Below are the code and all the weights of a small trained network. Each question names an input and a class and asks about switching units off, where a switched-off unit gives its printed mean instead of its output.

import numpy as np


def w(rows, s, z=0):
    codes = np.array(rows[::2]) - 128.0
    scale = np.full(codes.shape[1], s)
    scale[-1] = z or s
    return codes * scale


def f(y):
    return y / 2 * (1 + np.tanh(0.7978845608 * (y + 0.044715 * y**3)))


def log_softmax(a):
    a = a - a.max(-1, keepdims=True)
    return a - np.log(np.exp(a).sum(-1, keepdims=True))


def net(x, mask):
    res = np.array(x, float).reshape(1, 3) / 4 @ E
    y = f(res @ A[0][:, :-1].T + A[0][:, -1])
    res = res + np.where(mask, y, B[0][:, -1]) @ B[0][:, :-1]
    return log_softmax(res[-1] @ U[:, :-1].T + U[:, -1])


A, B = {}, {}
E = w([
[123,1,205,179,153],'x0',
[92,201,233,186,35],'x1',
[147,64,42,211,34],'x2',
],0.0097)
A[0] = w([
[130,149,161,105,163,25],'n0',
[121,144,173,94,191,53],'n1',
[131,143,140,132,154,53],'n2',
[131,133,153,142,91,51],'n3',
[127,180,196,147,57,73],'n4',
[150,150,166,103,147,100],'n5',
[145,150,184,82,185,95],'n6',
[130,73,152,118,117,184],'n7',
[143,91,113,123,75,4],'n8',
[122,71,54,95,207,79],'n9',
[147,92,75,92,170,66],'n10',
[114,130,193,139,87,102],'n11',
[79,148,124,152,182,58],'n12',
[129,104,151,154,141,202],'n13',
[115,93,56,153,63,53],'n14',
[128,177,65,119,143,138],'n15',
[152,99,89,171,84,117],'n16',
[127,7,217,149,170,81],'n17',
[130,243,54,91,101,73],'n18',
],0.019,0.003)
B[0] = w([
[92,152,108,142,85,166],'n0',
[76,146,71,150,107,195],'n1',
[120,131,109,137,130,137],'n2',
[135,143,142,168,117,155],'n3',
[172,100,175,212,152,218],'n4',
[99,127,87,142,125,165],'n5',
[46,115,80,145,123,205],'n6',
[121,146,152,92,142,167],'n7',
[89,160,101,140,120,158],'n8',
[178,127,178,223,140,231],'n9',
[170,102,160,186,94,198],'n10',
[181,119,145,172,110,183],'n11',
[126,103,85,133,127,143],'n12',
[145,99,115,100,144,160],'n13',
[54,143,72,139,115,205],'n14',
[130,135,167,77,158,194],'n15',
[68,121,69,131,125,191],'n16',
[166,146,152,4,144,243],'n17',
[173,124,148,16,140,253],'n18',
],0.032,0.019)
U = w([
[178,79,143,9,174,255],'0',
[210,41,168,255,126,95],'1',
[27,88,26,151,97,20],'2',
],0.0095,0.0036)

Each question gives the input, the list of numbers given to net, and the class t.
The units are the neurons (one row each of A and B). Each row of codes is followed by its name. A weight is (code - 128) times the scale printed after its matrix; where a second scale follows, it is the last column's (A, B and U).
mask holds one flag per neuron, in row order. A switched-off neuron (its flag False) gives its mean, the last column of its row in B, instead of its output. The means were averaged over made-up inputs and are rounded, as every weight is.
A unit's drop is (log p(t) with every unit on - log p(t) with that unit switched off) / (log p(t) with every unit on - log p(t) with every unit switched off).
The circuit of an input: a set's keep is (log p(t) with only the set's units on - log p(t) with every unit switched off) / (log p(t) with every unit on - log p(t) with every unit switched off). Starting from the 12 units with the biggest drops (on a tie, the unit counted first), units are removed one at a time, each time the one whose removal leaves the highest keep (on an exact tie, the one counted first), for as long as the keep stays at least 0.8.
circuit, biggest first: the units of the circuit, biggest drop first
k most important neurons: the k neurons with the biggest drops, biggest first
drop when u is switched off: that unit's drop, to one decimal
input [4,5,0], class 1: 2 most important neurons : n18, n4
input [7,-8,-6], class 1: 4 most important neurons : n9, n10, n18, n15
input [-4,-6,-4], class 1: 2 most important neurons : n9, n17
input [-4,7,-6], class 1: circuit, biggest first : n4
input [7,-8,5], class 1: 3 most important neurons : n9, n10, n18
input [3,4,-2], class 1: 3 most important neurons : n18, n4, n11
input [-3,1,4], class 2: 2 most important neurons : n17, n14
input [-2,-5,7], class 2: 2 most important neurons : n14, n16
input [7,-3,-8], class 2: 2 most important neurons : n6, n1
input [3,8,-8], class 1: 3 most important neurons : n4, n11, n14
input [-5,-6,1], class 1: 3 most important neurons : n9, n17, n10
input [2,-1,3], class 2: 2 most important neurons : n18, n15
input [5,4,4], class 0: 2 most important neurons : n17, n9
input [7,6,5], class 0: drop when n17 is switched off : 8.6
input [8,3,5], class 0: drop when n17 is switched off : 4.9
